Below are the code and all the weights of a small trained network. Each question names an input and a target symbol and asks about switching units off, where a switched-off unit gives its printed mean instead of its output.

import numpy as np


def w(rows, s, z=0):
    codes = np.array(rows[::2]) - 128.0
    scale = np.full(codes.shape[1], s)
    scale[-1] = z or s
    return codes * scale


def f(y):
    return np.maximum(y, 0)


def softmax(a):
    e = np.exp(a - a.max(-1, keepdims=True))
    return e / e.sum(-1, keepdims=True)


def log_softmax(a):
    a = a - a.max(-1, keepdims=True)
    return a - np.log(np.exp(a).sum(-1, keepdims=True))


def net(x, mask):
    ids = ['αβγδζηθλξπτφ'.index(c) for c in x.split()]
    T = len(ids)
    res = E[ids] + P[:T]
    q, k, v = (res @ M[0].T for M in (Q, K, V))
    z = softmax(np.where(np.tri(T) > 0, q @ k.T / 4**0.5, -1e9)) @ v
    res = res + np.where(mask[0], z, O[0][:, -1]) @ O[0][:, :-1]
    y = f(res @ A[0][:, :-1].T + A[0][:, -1])
    res = res + np.where(mask[1:17], y, B[0][:, -1]) @ B[0][:, :-1]
    return log_softmax(res[-1] @ U[:, :-1].T + U[:, -1])


Q, K, V, O, A, B = {}, {}, {}, {}, {}, {}
E = w([
[139,148,202,242,153],'α',
[117,170,54,146,136],'β',
[136,149,94,64,204],'γ',
[134,47,114,163,98],'δ',
[84,103,182,171,105],'ζ',
[68,141,184,44,192],'η',
[51,82,75,151,113],'θ',
[124,120,70,14,151],'λ',
[138,76,152,125,179],'ξ',
[169,143,129,149,56],'π',
[128,194,84,139,249],'τ',
[112,231,158,88,168],'φ',
],0.02)
P = w([
[175,176,143,223,2],'0',
[224,142,67,117,115],'1',
[201,169,99,128,81],'2',
[192,142,104,139,45],'3',
[189,160,110,133,62],'4',
[184,162,128,169,24],'5',
[203,149,125,144,19],'6',
[216,202,121,105,97],'7',
],0.0035)
Q[0] = w([
[53,187,63,104,106],'head 0',
[228,6,143,159,118],'head 0',
[87,218,160,40,172],'head 0',
[1,61,166,101,157],'head 0',
],0.0089)
K[0] = w([
[45,179,2,134,89],'head 0',
[252,50,154,181,203],'head 0',
[84,132,246,138,168],'head 0',
[29,82,121,129,240],'head 0',
],0.0082)
V[0] = w([
[105,133,138,214,174],'head 0',
[41,40,45,86,30],'head 0',
[151,171,62,51,22],'head 0',
[110,3,233,115,73],'head 0',
],0.0064)
O[0] = w([
[2,209,189,147,142,82],'head 0',
[112,143,197,86,85,5],'head 0',
[188,141,125,36,36,145],'head 0',
[180,62,114,166,120,21],'head 0',
],0.0077,0.0019)
A[0] = w([
[45,58,109,113,70,97],'neuron 0',
[155,107,160,119,155,100],'neuron 1',
[101,137,9,107,105,119],'neuron 2',
[202,81,148,128,133,237],'neuron 3',
[153,20,130,92,161,110],'neuron 4',
[77,162,107,65,207,206],'neuron 5',
[110,80,221,125,168,183],'neuron 6',
[107,144,136,40,130,221],'neuron 7',
[59,140,175,129,77,218],'neuron 8',
[83,192,144,115,156,250],'neuron 9',
[41,72,132,94,123,252],'neuron 10',
[169,118,213,163,134,31],'neuron 11',
[174,171,95,93,125,131],'neuron 12',
[131,170,110,141,62,120],'neuron 13',
[128,159,205,67,126,148],'neuron 14',
[108,146,105,150,175,111],'neuron 15',
],0.011,0.0028)
B[0] = w([
[149,186,128,164,134,156],'neuron 0',
[114,111,82,127,143,139],'neuron 1',
[97,116,140,92,208,194],'neuron 2',
[138,91,136,144,143,163],'neuron 3',
[97,114,170,167,126,172],'neuron 4',
[122,101,142,145,78,248],'neuron 5',
[126,111,110,1,146,174],'neuron 6',
[139,168,104,231,122,220],'neuron 7',
[177,155,79,126,156,158],'neuron 8',
[63,114,94,126,65,203],'neuron 9',
[143,115,82,168,129,182],'neuron 10',
[90,175,187,101,175,148],'neuron 11',
[166,141,205,96,139,195],'neuron 12',
[110,141,74,89,199,158],'neuron 13',
[141,124,115,122,55,173],'neuron 14',
[199,90,129,105,101,167],'neuron 15',
],0.0093,0.012)
U = w([
[100,166,216,187,173,254],'α',
[83,163,87,31,186,35],'β',
[144,116,120,149,137,55],'γ',
[185,67,146,254,86,159],'δ',
[130,123,118,141,124,12],'ζ',
[58,34,57,73,60,71],'η',
[156,119,17,203,163,33],'θ',
[135,128,124,133,130,81],'λ',
[137,45,116,111,199,214],'ξ',
[232,133,121,97,120,237],'π',
[154,128,132,136,141,83],'τ',
[117,179,173,187,47,143],'φ',
],0.0092,0.002)

Each question gives the input, a string of symbols that net reads in full, and the target symbol t.
The units are the heads (4 rows each of Q, K, V and O) and the neurons (one row each of A and B). Each row of codes is followed by its name. A weight is (code - 128) times the scale printed after its matrix; where a second scale follows, it is the last column's (O, A, B and U).
mask holds one flag per unit, heads first, then neurons. A switched-off unit (its flag False) gives its mean, the last column of its rows in O or B, instead of its output. The means were averaged over made-up inputs and are rounded, as every weight is.
A unit's drop is (log p(t) with every unit on - log p(t) with that unit switched off) / (log p(t) with every unit on - log p(t) with every unit switched off).
The circuit of an input: a set's keep is (log p(t) with only the set's units on - log p(t) with every unit switched off) / (log p(t) with every unit on - log p(t) with every unit switched off). Starting from the 12 units with the biggest drops (on a tie, the unit counted first), units are removed one at a time, each time the one whose removal leaves the highest keep (on an exact tie, the one counted first), for as long as the keep stays at least 0.8.
circuit, biggest first: the units of the circuit, biggest drop first
unit that matters most: the unit with the biggest drop
k most important neurons: the k neurons with the biggest drops, biggest first
drop when u is switched off: that unit's drop, to one decimal
input λ γ γ λ ζ λ λ β, target β: circuit, biggest first -> neuron 2; neuron 13; head 0
input ξ π α θ λ λ ξ, target ξ: circuit, biggest first -> neuron 6; neuron 7; head 0
input ξ π δ λ λ δ λ, target π: 3 most important neurons -> neuron 12; neuron 9; neuron 14
input τ λ δ φ β, target β: unit that matters most -> neuron 2
input λ φ λ λ λ, target π: 2 most important neurons -> neuron 12; neuron 9
input η ζ ξ β λ θ, target θ: circuit, biggest first -> neuron 10; neuron 0; neuron 5
input λ λ λ θ, target θ: 2 most important neurons -> neuron 0; neuron 10
input λ λ π γ, target π: 2 most important neurons -> neuron 12; neuron 9
input λ λ λ τ, target π: 2 most important neurons -> neuron 12; neuron 4
input η η α λ, target ξ: 2 most important neurons -> neuron 2; neuron 9
input τ λ α, target α: drop when neuron 10 is switched off -> 0.1
input θ δ γ θ θ τ, target φ: drop when neuron 8 is switched off -> 0.0
input η η ξ τ τ φ ξ, target ξ: drop when neuron 6 is switched off -> 0.3
input λ ξ λ λ φ π γ φ, target φ: most important neuron -> neuron 9
